(in the rows, 128 means zero)
Here are made-up nodes, facts about them, and rows of numbers that follow some of those facts. Name the node behind each unnamed row.

Some facts about the nodes:
θ(nukle, drabruzu); θ(nukle, vurul); θ(flevem, mogrul); θ(flevem, pledram)
θ(gukazak, vorol); θ(treskas, brumos); θ(treskas, liniru); θ(treskas, trazader)
θ(plofik, tebiru); θ(benuske, mova); θ(duklan, mova); θ(duklan, pleplek)
θ(trazur, lege); θ(trazur, tebiru); θ(pliflugris, liniru); θ(pliflugris, brifam)
θ(tratre, brumus); θ(mefa, klisi); θ(mefa, pigram); θ(mefa, daplom)
θ(sibros, sketreplik); θ(skoplen, kesin); θ(navo, daplom); θ(losistu, treklos)
θ(losistu, vofa); θ(losistu, lustek); θ(dratrik, trugra); θ(dratrik, trida)
θ(dratrik, fofla); θ(drikofum, stepa); θ(kliri, stozak); θ(kliri, nubrok)
θ(kliri, skurar); θ(kliri, stuzilak); θ(klomu, suklur); θ(klomu, fubru)
θ(gretra, brake); θ(drobo, klisi); θ(drobo, trato); θ(drobo, gakel)
θ(zafun, trida); θ(zafun, brumos); θ(vama, patil); θ(vama, fofla)
θ(vama, flama); θ(vama, bropon); θ(vivim, stozak); θ(vivim, brifam)
θ(dezik, dadi); θ(steklu, nosevom); θ(steklu, skeskam); θ(steklu, loro)
θ(zufor, lege); θ(zufor, litra); θ(zufor, briflis); θ(bistus, darol)
θ(bistus, drasus); θ(bistus, dadi); θ(bistus, rapur); θ(mebra, dadi)
θ(fufler, vurul); θ(fufler, pufil); θ(fufler, navik); θ(nesi, lustek)
θ(nesi, selo); θ(pliga, lege); θ(pliga, dugris); θ(roza, brake)
θ(roza, stozak); θ(roza, selo); θ(roza, drusus); θ(roza, skeskam)
θ(trudri, patil); θ(trudri, lege); θ(trudri, zigur); θ(trudri, kadran)
θ(bivol, setru); θ(bivol, guklu); θ(liki, brogen); θ(liki, dugris)
θ(liki, skatrase); θ(rumis, brumos); θ(rumis, klirik); θ(droso, brifam)
θ(droso, daplom); θ(vetrek, brake); θ(stomeve, naral); θ(stomeve, klirik)
θ(goflir, duplis); θ(goflir, navik); θ(klegaki, guklu); θ(klegaki, duplis)
θ(dratrubo, brosavel); θ(dratrubo, sketreplik); θ(brudem, fuzum); θ(numegre, tuskor)
θ(numegre, suklur); θ(siplan, zetedro); θ(drepokul, bofu); θ(drepokul, skurar)
θ(drepokul, rusti); θ(drepokul, rimu); θ(drepokul, guduflok); θ(bamo, skidam)
θ(bamo, klutradros); θ(bamo, tritir); θ(bamo, stuzilak); θ(pluflin, steran)
θ(pluflin, kesin); θ(pluflin, flotek); θ(lura, lege); Ξ(nukle, b)
Ξ(vurul, b); Ξ(flevem, b); Ξ(gukazak, a); Ξ(duplis, a)
Ξ(treskas, a); Ξ(plofik, a); Ξ(nosevom, a); Ξ(nubrok, b)
Ξ(benuske, a); Ξ(duklan, a); Ξ(guklu, a); Ξ(drasus, b)
Ξ(trazur, b); Ξ(pliflugris, a); Ξ(tratre, b); Ξ(mefa, b)
Ξ(sibros, a); Ξ(skurar, a); Ξ(bropon, b); Ξ(stozak, b)
Ξ(skeskam, b); Ξ(mova, b); Ξ(fubru, a); Ξ(skoplen, b)
Ξ(klutradros, b); Ξ(pledram, b); Ξ(klirik, b); Ξ(pufil, b)
Ξ(navo, a); Ξ(dugris, a); Ξ(litra, b); Ξ(gafiste, b)
Ξ(losistu, a); Ξ(dratrik, b); Ξ(skatrase, b); Ξ(drikofum, a)
Ξ(kliri, b); Ξ(klomu, b); Ξ(gretra, b); Ξ(guduflok, b)
Ξ(flotek, b); Ξ(steran, b); Ξ(loro, a); Ξ(selo, a)
Ξ(drobo, b); Ξ(zafun, b); Ξ(klisi, a); Ξ(tebiru, a)
Ξ(drusus, a); Ξ(rapur, a); Ξ(logrok, a); Ξ(zetedro, b)
Ξ(vama, a); Ξ(vivim, b); Ξ(gakel, a); Ξ(stepa, a)
Ξ(dezik, a); Ξ(navik, b); Ξ(trazader, a); Ξ(trato, a)
Ξ(tuskor, b); Ξ(steklu, a); Ξ(zufor, b); Ξ(pleplek, b)
Ξ(skidam, b); Ξ(bistus, b); Ξ(trida, b); Ξ(mebra, a)
Ξ(brosavel, b); Ξ(fufler, b); Ξ(brumus, b); Ξ(naral, b)
Ξ(nesi, b); Ξ(brifam, a); Ξ(mogrul, a); Ξ(fuzum, a)
Ξ(fofla, a); Ξ(liniru, b); Ξ(lege, b); Ξ(pliga, b)
Ξ(brake, b); Ξ(patil, a); Ξ(roza, a); Ξ(trudri, b)
Ξ(tritir, a); Ξ(zigur, a); Ξ(bivol, a); Ξ(liki, b)
Ξ(sketreplik, b); Ξ(kesin, a); Ξ(brumos, a); Ξ(rumis, a)
Ξ(lustek, a); Ξ(suklur, a); Ξ(vorol, b); Ξ(rusti, a)
Ξ(flama, a); Ξ(stuzilak, b); Ξ(droso, b); Ξ(vetrek, b)
Ξ(vofa, b); Ξ(stomeve, a); Ξ(bofu, a); Ξ(brogen, b)
Ξ(goflir, b); Ξ(rugir, b); Ξ(klegaki, a); Ξ(darol, b)
Ξ(dratrubo, b); Ξ(trugra, b); Ξ(briflis, b); Ξ(brudem, b)
Ξ(pigram, a); Ξ(drabruzu, a); Ξ(numegre, a); Ξ(siplan, a)
Ξ(kadran, b); Ξ(setru, b); Ξ(drepokul, b); Ξ(bamo, b)
Ξ(rimu, a); Ξ(daplom, b); Ξ(pluflin, b); Ξ(dadi, a)
Ξ(treklos, a); Ξ(lura, a)

Known rows:
liki: [117 135 151 119 121 172 115 126 164  96 145 121 142 150 151  93 142 125
  65  78 136 155 122 123 170 154 120 107 169 173 121  82 150  89 100 163
 158]
navo: [138 106  73  77 123 106 116 102 105 110  67 142 111 124  88 148 136 127
 162 102 116 113 139 126  96 134 184 169  92 180 188 109 134 127 103 201
 116]
pliflugris: [128 109  93  75 107  89 114  99  93 108  71 150 105 111 103 139 128 124
 158  94 138 143 123 150  89 146 176 154  85 188 196 113 118 143 118 200
 101]
flevem: [121 143 160 126 125 160 135 136 155  89 131 124 130 136 154  92 139 130
  86  90 118 144 110 140 146 185 133 122 164 171 132  88 131  78 105 140
 159]
stomeve: [123 104 119  91 100  80 113 112  83 107  81 155 113 100 110 132 138 124
 130 120 155 143 140 134  83 141 167 147  87 187 189 125  98 153 106 194
 108]
bamo: [110 149 189 105 121 135 113 120 143  71 154 120 126 138 133  90 109 145
  91  59 120 173  87 168 132 197 114 112 164 161 134  92 121  75 128 138
 153]
vivim: [124 152 135 102 119 157 137 110 157  88 121 122 113 143 150  88 122 132
 123  49 109 164  74 176 152 204 147 116 153 169 147  83 148  74 136 142
 140]
dratrik: [109 133 162 124 101 140 144 140 142 114 129 153 119 126 181  68 149 113
  79  97 165 172  75 154 157 187 128  92 152 192 137  86 118 116 109 155
 144]
gukazak: [130 108 115  90 111  98 101 105  92  93  95 133 129 112  89 143 135 133
 126 114 131 126 169 113  87 126 170 155  93 160 178 130 112 134 103 185
 119]
fofla: [141 102  82  89  77  88 134  95  65 122 107 149 123 106  99  93 162 116
 123 146 168 120 132  89 113 125 192 107  69 122 169 168 107 176 111 169
 120]
guduflok: [131 152 161 105 110 135 144 112 124  79 168 111 129 139 119  59 126 144
 101  89 109 132  73 135 140 204 145  93 147 100 119 135 120  80 133  97
 171]
patil: [143 100  74  84  80 104 117  85  76 120 121 137 138 119  88  97 162 116
 107 137 167 119 152  70 130 100 185 104  75 112 158 167 124 174 107 180
 124]
rugir: [131 145 141 123 119 161 149 129 148  95 135 121 131 138 149  76 148 130
  94  99 113 128 103 127 154 188 151 111 154 143 128 105 132  81 110 122
 165]
tebiru: [148 103  74  85  95 116 108  84  85 110 120 123 144 128  75 111 156 125
 113 128 144 108 170  66 124  96 185 121  83 108 158 161 134 154 105 177
 130]
naral: [133 145 132 125 106 149 174 132 134 109 129 138 119 128 163  55 159 121
 106 118 127 124  74 130 153 204 164  96 142 137 130 118 121  99 113 110
 163]
logrok: [137 110 103  89 105  99 111  99  87  95  98 131 128 112  84 132 141 132
 130 121 128 117 165 105  91 127 180 149  88 141 176 143 115 137 105 174
 123]
flotek: [138 146 135 127 120 162 160 131 144  95 137 120 133 138 143  70 156 131
  97 115 107 110 104 113 153 190 160 112 153 126 122 118 130  78 107 108
 174]
brifam: [157 115  49  71 101  99 143  82  82 112  81 136 109 120  80 111 143 125
 179 113 114 100 114 116 104 151 216 141  67 118 184 154 129 137 128 158
 116]
liniru: [143 147 106 114 105 149 188 124 136 117 119 143 109 133 161  48 159 117
 129 110 122 121  47 139 162 214 178  94 133 136 137 118 130 100 123 110
 156]
nosevom: [149 122  76  85  94 115 115  75  89  89  93 111 129 115  82 127 137 135
 147  97 112 122 169 110 105 133 206 144  75 113 183 155 135 128 133 158
 111]

Rows to name:
No name comes twice in this set of rows, the named rows included.
[121 103 115  90  96  74 120 112  78 115  78 164 106  96 118 126 140 118
 136 121 163 148 126 143  83 147 168 142  83 191 192 124  95 163 108 196
 104] => rumis
[132 136 127 122  95 156 159 123 135 115 148 136 131 136 159  47 164 116
  78 115 151 136  84 111 176 176 155  75 143 128 118 124 131 114 113 125
 161] => bropon
[129  95  95  82  98 116  78  89  98 109 119 129 145 130  84 132 144 122
  91 105 163 141 182  83 125  81 155 125  97 152 160 132 137 159  99 215
 119] => lura
[113  95 122  87  90  89  88 104  87 112 103 152 127 110 110 130 140 116
 100 109 181 164 156 118 106 106 147 127  92 186 177 121 110 171 102 219
 106] => vama
[137 144 124 123 101 144 186 132 128 116 127 144 114 125 166  45 164 117
 111 127 133 120  61 130 156 210 172  89 135 132 130 125 116 106 116 105
 162] => klirik
[141 100  79  83  88 109 106  85  84 114 121 131 141 124  83 109 156 119
 104 127 160 121 164  72 129  93 178 113  82 120 157 157 130 166 104 187
 125] => zigur
[120 103 111  84  99  75 116 110  84 113  72 165 102 100 117 131 137 118
 144 111 160 152 119 150  84 147 168 147  84 201 194 116 101 158 111 204
 101] => treskas
[147 134  96 115  98 185 149 105 144 117 172 113 153 161 134  41 173 116
  66 114 140 116 107  67 205 141 161  63 145  90  97 138 161 113 107 125
 175] => lege
[156 149  74 108 128 174 187 120 156 116 112 130 114 153 142  66 159 121
 143 105  90  91  61 121 169 202 188 117 142 130 130 106 157  75 114 117
 167] => daplom
[129 140 115 111 146 171 147 137 176 109  98 138 113 152 156 104 139 123
 125  76 101 130  80 152 156 190 145 142 166 203 142  57 154  68  99 164
 154] => mefa
[113 137 153 122 103 135 158 140 138 115 120 158 109 123 185  66 151 112
  96 103 158 163  62 162 150 202 137  97 148 193 141  89 113 114 112 146
 144] => zafun
[142 108  81  85  91  82 144 101  71 118  82 156 107 103 102 106 151 120
 153 135 145 115 116 118  95 150 199 133  70 144 184 152 105 159 114 167
 115] => trazader
[136 135 118 118 100 172 143 114 146 114 160 124 143 150 148  55 163 116
  68 105 145 134 103  94 189 154 149  74 148 121 110 121 149 112 108 134
 165] => kadran
[139 102  88  88  83  95 120  93  73 117 111 143 131 111  95 101 157 118
 116 136 163 124 147  88 115 115 185 113  74 127 167 160 114 168 109 177
 120] => flama

The same nodes again, as new rows of numbers:
Named rows:
selo: [ 62 186 130 143 148 101 162  95 131 137 125 179 157 124  58 143 105  80
 109 100  86 173 152 132 131 127 147 134 134 165 125]
rusti: [ 88 194 133  99 151  98 165  91 118 108 113 179 164  99  73 117 132 115
  95 105 114 161 135 164 152 124 199 164 118 141 148]
mogrul: [ 87 177 126 123 140 103 166  81 131 125 125 187 149 108  53 143 107 118
 114  93 102 145 131 145 140 111 190 139 133 142 143]
trazader: [ 81 173 120 104 151  97 186  95 116 109 114 162 117 111  50 158 147 131
  90  85  86 140 134 128 142 114 191 142 128 160 142]
steklu: [ 67 166 158 175 138 123 176  72 116 127 113 160 165 113  88 140 108  92
  92  98  73 148 166 142 154 103 183 117 125 143 126]
bofu: [ 87 196 133  96 150  98 165  92 119 107 110 178 164 100  72 115 130 115
  97 103 115 161 136 166 151 125 199 165 117 141 147]
klisi: [ 92 182 113  98 141  99 132  83 168 136 112 182 156 145  51 157 146 121
 140  74  97 141 156 146 112 108 219 146 117 144 129]
vama: [111 188 142 176 134 134 190  88 128 114 112 188 152 108 108 151 151  95
  88  81  85 121 140 150 184 125 218  77  98 119 161]
lura: [ 88 175 126 151 151 129 198 102 136 135 108 190 155  99  72 127 132 126
 144  96  76 122 155 139 188  97 196 136 136 116 147]
mebra: [ 67 170 150 141 108 113 172  62 142 137 148 152 158 107  86 151 107 133
  97  74  94 132 139 166 178  90 170 153 112 131 188]
rapur: [ 66 179 134 118 113 100 164  71 153 143 155 164 152 112  67 152 109 132
 107  71 102 143 130 160 167 100 150 166 119 139 195]
steran: [169  78 127 128 115 136  84 168 130 123 139 107 112 133 165 125  94 139
 164 165 178 114  93 115  78 147  89 124 134 130 115]
skoplen: [169  67 142 147 107 148  93 158 119 120 133  93 117 129 183 124  95 142
 153 166 168 104 106 120  88 137 107 112 128 121 110]
darol: [145  89 128 114  86 135  86 157 150 150 172  75 110 144 184 127 120 154
 147 137 167 114 103 128 129 134  32 153 116 119 168]
kadran: [174 105 107 131 124 152 106 196 143 141 137 119 107 142 180 112 149 130
 177 156 157 108 110 106 135 156  64 114 127 107 132]
mova: [167  88 117 115 115 134  82 169 134 134 145 102 107 142 164 121 110 141
 157 161 172 120  99 111  90 147  71 128 135 126 116]
trugra: [179 106 113 126 117 140 100 182 129 119 142 104  88 145 187 134 155 124
 130 147 162 113  95 105 113 169  74  90 110 125 135]
brosavel: [167  85 122 121 116 137  86 167 132 132 142  98 109 138 168 122 111 141
 153 159 169 118 102 113  97 145  76 126 133 123 116]
navik: [185  99 102  97 118 139  72 133 128 148 147  96  96 153 146 107 141 142
 117 160 162 128 108 105 107 146  46 109 164  99 103]
skidam: [162  99 124  98 125 132  85 175 119 118 133  88 118 137 185  96 143 135
 141 166 173 133 113 128 109 154  78 147 121 123 118]

Name these rows:
No name comes twice in this set of rows, the named rows included.
[ 66 186 128 108 111  95 161  77 156 145 160 168 149 112  62 154 107 131
 109  70 107 146 122 159 163 103 137 173 119 144 197] => dadi
[ 63 184 134 143 150 103 165  91 127 133 122 174 157 121  67 138 115  83
 103  98  81 171 156 137 138 124 154 139 132 161 125] => drusus
[ 78 162 140 126 148 112 181  82 113 112  97 140 138 118  77 152 154 127
  90  85  71 134 166 139 148  96 218 135 116 150 127] => pliflugris
[154  88 125 143 118 139  85 170 132 142 145  97 112 148 173 124 109 117
 149 162 158 130 114 104  94 151  47 116 137 132 107] => vofa
[105 208 108 135 149 115 178 113 147 129 123 216 144 114  69 145 144  96
 127  82  95 137 125 138 170 139 182 110 116 129 164] => patil
[182  89 133 160 111 159 112 171 115 112 129  84  93 139 214 136 163 125
 112 144 148  96 108 113 130 154  99  72  99 113 132] => dratrik
[ 87 171 134 146 145 124 191  89 131 130 110 181 155 100  71 131 123 127
 131  97  82 125 153 143 174  96 199 136 135 123 142] => plofik
[176 102 105 115 122 135 103 188 122 118 141  96  76 144 173 138 160 130
 126 144 161 114  92  98 110 169  71  97 112 134 134] => trida
[ 81 157 142 134 146 113 200  81 100 101 101 138 123 105  74 159 154 133
  73  84  71 124 151 134 157  98 218 122 118 150 138] => treskas
[ 73 162 158 180 135 122 175  68 120 127 118 166 162 110  83 147  95  96
  98  96  77 142 157 142 147 103 189 112 130 142 125] => losistu
[149  77 140 129 125 147  94 169 115 121 116  53 116 155 204 114 162 131
 129 159 140 125 150 116 110 135  90 130 111 128  93] => vivim
[ 76 179 131 148 142 106 164  82 133 134 127 187 153 115  58 149  96  95
 112  95  92 157 140 137 134 117 167 129 135 153 136] => treklos

The same nodes again, as new rows of numbers:
Named rows:
guklu: [141  86 116 112 116 126 102 127 137  98 124 139 146 128 185 143 172 123
  94 171 133  88 163 125 135 121]
dezik: [131  88  94 103 125 136  97 108 129  96 135 142 173 115 166 147 167 122
 100 153 130  68 169 124 107 133]
skatrase: [164  92  98 121 107 128 173 143 127  87 108 147 152 138 154 129 189 102
 111 123 109 115 173  67  74 157]
mebra: [131  88  95 103 125 136  97 108 129  96 135 142 172 114 167 146 167 121
 101 152 131  69 169 123 105 133]
drasus: [157  90  93 114 105 131 171 140 110  91 122 152 162  97 142 140 189 101
 128 119 108  71 177  72  76 159]
treskas: [123  89  99 120 111 141  87 114 138  80 118 155 198 122 177 145 169 125
  76 154 132  99 165 118  81 128]
trazur: [159  84  88 124 100 131 171 135 132  88 117 147 164 159 147 126 180 106
 100 116  97 116 169  67  64 155]
trudri: [152  79  85 128  87 130 168 132 131  88 126 149 156 158 143 126 172 108
  99 116  93 107 166  68  61 154]
stomeve: [129  93  99 118 114 140  90 114 139  87 121 149 188 122 179 143 169 123
  78 155 133  98 163 120  90 126]
pliflugris: [123  85 101 118 113 135  92 110 142  80 118 155 198 125 180 138 170 128
  83 157 135 102 170 119  83 134]
treklos: [144  88 101 118 117 128 104 109 147  91 118 133 166 117 180 134 162 121
  98 166 147  92 160 121 111 130]
gukazak: [137  87  99 118 118 133  97 109 145  95 130 144 167 131 179 137 165 125
  88 157 134  95 165 120 103 127]
steran: [154  90  94 123 100 123 176 149 141  93 114 159 162 131 176 133 190 104
 120 117 102  68 166  66  59 148]
klisi: [131  81 121 115 116 121  94 118 147  82 131 145 142 115 187 136 172 126
 106 159 140 104 174 115  94 145]
gretra: [160  82  81 134  98 129 178 128 136  87 108 157 199 119 150 122 178 111
 110 126 115  92 170  76  63 151]
dugris: [138  92 110 106 130 127 101 118 138  88 115 129 139 159 181 139 171 116
  93 162 133 112 161 114 115 138]
klomu: [150  86  90 147 124 133 176 126 125  91 129 159 160 119 148 128 194 116
 101 115 114 112 172  66  73 143]
rimu: [139  98  98 121 112 125  94 105 132  97 119 156 141 141 183 130 169 122
  99 169 135  96 171 120 116 135]
kesin: [130  93 105 111 124 123 104 123 151  96 120 145 151 141 205 144 174 120
 104 155 130  60 155 114 100 127]
litra: [161  89  98 122 103 126 173 142 125  86 111 144 144 147 152 128 184 101
 111 123 104 112 169  66  74 158]

Name these rows:
No name comes twice in this set of rows, the named rows included.
[164  97  89 134  90 125 167 132 119  93 112 169 146 128 155 119 187 106
 117 131 108 100 182  71  78 156] => guduflok
[157  91  91 131  97 120 176 134 123  81  96 163 172 117 156 120 188 107
 123 136 118  96 176  72  72 161] => stozak
[153  85  82 128  98 130 174 141 149  97 122 165 185 138 173 131 184 110
 108 110  97  68 167  69  45 143] => pluflin
[164  79  96 129  91 132 172 146 132  97 124 159 176 127 152 131 184 112
 101 125 100  94 174  79  85 138] => nukle
[165  84 105 126  93 126 175 154 124  96 117 154 155 122 156 134 189 107
 110 133 105  92 173  77  99 140] => pufil
[139  81 103 117 113 133  98 118 145 100 132 145 171 137 179 139 166 129
  82 162 128  90 165 127 120 118] => bivol
[163  91  75 139  84 132 164 122 128  98 120 177 175 138 149 114 180 112
 103 123 102 103 184  75  63 151] => drepokul
[150  93 103 128  93 129 164 148 118  74 102 163 174 102 157 136 193 104
 111 126 114 104 176  66  57 158] => liniru
[151  79  94 132  93 130 165 136 137  79 118 168 193 115 153 125 186 115
 107 118 108 109 185  70  42 161] => droso
[155  76  96 133  90 128 164 135 144  85 133 163 178 114 153 124 182 116
 108 113 107 112 185  70  43 158] => drobo
[135  90 108 108 126 126 100 117 137  88 119 130 134 156 180 138 168 118
  95 162 131 105 160 113 115 137] => tebiru
[135  88 102 117 119 130  98 112 141  92 126 142 159 130 181 137 166 123
  93 160 135  92 165 120 107 130] => logrok

